Here is a tiny trained network, its code and every weight. The questions are about switching its units off for an input and a class, where a switched-off unit gives its printed mean instead of its output.

import numpy as np


def w(rows, s, z=0):
    codes = np.array(rows[::2]) - 128.0
    scale = np.full(codes.shape[1], s)
    scale[-1] = z or s
    return codes * scale


def norm(h):
    return h / np.sqrt((h * h).mean(-1, keepdims=True) + 1e-5)


def f(y):
    return y / 2 * (1 + np.tanh(0.7978845608 * (y + 0.044715 * y**3)))


def log_softmax(a):
    a = a - a.max(-1, keepdims=True)
    return a - np.log(np.exp(a).sum(-1, keepdims=True))


def net(x, mask):
    res = np.array(x, float).reshape(1, 4) / 4 @ E
    u = 0
    for l in range(2):
        y = f(norm(res) @ A[l][:, :-1].T + A[l][:, -1])
        res = res + np.where(mask[u : u + 11], y, B[l][:, -1]) @ B[l][:, :-1]
        u += 11
    return log_softmax(norm(res)[-1] @ U[:, :-1].T + U[:, -1])


A, B = {}, {}
E = w([
[101,122,10,94,222,123],'x0',
[188,150,117,201,169,135],'x1',
[118,49,57,132,159,59],'x2',
[84,165,80,218,120,3],'x3',
],0.00075)
A[0] = w([
[47,85,178,149,46,28,22],'0.n1',
[252,175,163,246,159,157,33],'0.n2',
[72,114,20,91,192,80,31],'0.n3',
[37,136,74,165,184,90,105],'0.n4',
[204,186,146,159,84,164,178],'0.n5',
[137,91,20,108,194,115,41],'0.n6',
[245,172,185,198,78,131,18],'0.n7',
[68,69,221,166,26,42,4],'0.n8',
[130,170,88,205,194,137,101],'0.n9',
[72,221,139,93,81,185,149],'0.n10',
[134,41,120,35,185,208,74],'0.n11',
],0.0031,0.0025)
B[0] = w([
[195,164,191,115,204,149,137],'0.n1',
[173,48,69,231,175,179,173],'0.n2',
[113,216,35,251,214,120,199],'0.n3',
[160,112,138,136,90,124,209],'0.n4',
[183,132,49,133,92,72,246],'0.n5',
[48,237,159,111,107,52,170],'0.n6',
[66,91,50,236,159,133,146],'0.n7',
[178,205,223,48,241,26,146],'0.n8',
[194,109,160,136,98,77,168],'0.n9',
[196,119,83,73,73,64,192],'0.n10',
[66,33,251,107,178,190,200],'0.n11',
],0.0029,0.0011)
A[1] = w([
[178,223,69,174,193,46,3],'1.n1',
[112,211,51,204,179,130,94],'1.n2',
[97,108,134,101,184,242,99],'1.n3',
[25,225,34,175,155,89,27],'1.n4',
[103,84,94,138,227,155,131],'1.n5',
[132,222,211,107,185,75,21],'1.n6',
[58,121,142,97,219,198,70],'1.n7',
[110,228,104,167,188,45,103],'1.n8',
[121,205,27,98,97,74,134],'1.n9',
[2,43,213,80,188,235,44],'1.n10',
[31,219,57,184,187,110,52],'1.n11',
],0.0039,0.0028)
B[1] = w([
[73,122,163,131,88,105,213],'1.n1',
[88,50,122,168,132,184,220],'1.n2',
[21,111,160,205,169,7,148],'1.n3',
[54,123,68,93,197,240,216],'1.n4',
[131,172,91,224,16,97,160],'1.n5',
[161,141,169,205,226,44,138],'1.n6',
[134,166,146,212,41,25,138],'1.n7',
[89,173,137,39,199,186,250],'1.n8',
[124,199,89,144,86,75,220],'1.n9',
[3,81,221,252,92,57,225],'1.n10',
[143,155,117,50,182,203,209],'1.n11',
],0.0034,0.0022)
U = w([
[27,233,27,27,227,237,236],'0',
[255,219,37,17,2,54,3],'1',
[15,41,227,236,36,42,249],'2',
[230,237,235,17,236,15,171],'3',
[213,22,219,20,16,189,6],'4',
[223,28,24,236,29,189,180],'5',
],0.0039,0.0031)

Each question gives the input, the list of numbers given to net, and the class t.
The units are the neurons (one row each of A and B). Each row of codes is followed by its name. A weight is (code - 128) times the scale printed after its matrix; where a second scale follows, it is the last column's (A, B and U).
mask holds one flag per neuron, layer by layer. A switched-off neuron (its flag False) gives its mean, the last column of its row in B, instead of its output. The means were averaged over made-up inputs and are rounded, as every weight is.
A unit's drop is (log p(t) with every unit on - log p(t) with that unit switched off) / (log p(t) with every unit on - log p(t) with every unit switched off).
The circuit of an input: a set's keep is (log p(t) with only the set's units on - log p(t) with every unit switched off) / (log p(t) with every unit on - log p(t) with every unit switched off). Starting from the 12 units with the biggest drops (on a tie, the unit counted first), units are removed one at a time, each time the one whose removal leaves the highest keep (on an exact tie, the one counted first), for as long as the keep stays at least 0.8.
circuit, biggest first: the units of the circuit, biggest drop first
unit that matters most: the unit with the biggest drop
k most important neurons: the k neurons with the biggest drops, biggest first
k most important neurons of layer l: the k neurons of layer l with the biggest drops, biggest first
drop of u: that unit's drop, to one decimal
input [-4,-5,-7,4], class 1: circuit, biggest first : [0.n10 1.n10]
input [1,4,-5,4], class 5: unit that matters most : 0.n2
input [-8,5,-2,8], class 5: 4 most important neurons : [0.n2 0.n6 0.n7 1.n10]
input [-8,0,-7,-4], class 1: circuit, biggest first : [0.n5 1.n10 0.n10]
input [2,0,-3,-5], class 2: circuit, biggest first : [0.n11 1.n10]
input [-5,1,0,6], class 3: circuit, biggest first : [0.n8 1.n10]
input [-4,2,4,-1], class 3: 3 most important neurons of layer 0 : [0.n8 0.n3 0.n1]
input [0,-1,0,8], class 3: 3 most important neurons : [0.n1 0.n7 0.n8]
input [-4,-7,-3,-3], class 4: 4 most important neurons : [0.n10 0.n3 0.n6 1.n8]
input [-1,-2,-1,-7], class 2: 2 most important neurons : [0.n11 1.n10]
input [0,5,4,-2], class 5: 2 most important neurons of layer 0 : [0.n2 0.n9]
input [-6,5,-7,-6], class 5: 2 most important neurons of layer 0 : [0.n7 0.n2]
input [8,1,-8,0], class 1: 2 most important neurons of layer 0 : [0.n10 0.n7]
input [5,7,-6,-7], class 2: most important neuron : [0.n11]
input [1,-4,-1,2], class 3: 2 most important neurons : [0.n1 0.n7]
input [-6,-1,1,-4], class 4: 2 most important neurons : [0.n5 0.n3]
input [1,-7,-8,6], class 1: 2 most important neurons of layer 0 : [0.n10 0.n11]
input [-2,6,-8,-7], class 5: 2 most important neurons of layer 1 : [1.n8 1.n11]
input [-3,7,4,-3], class 5: drop of 1.n10 : 0.1
input [8,7,-3,-4], class 2: drop of 0.n11 : 0.9
input [-5,7,-1,7], class 5: drop of 0.n11 : 0.0
input [-4,-1,-4,8], class 3: unit that matters most : 0.n8
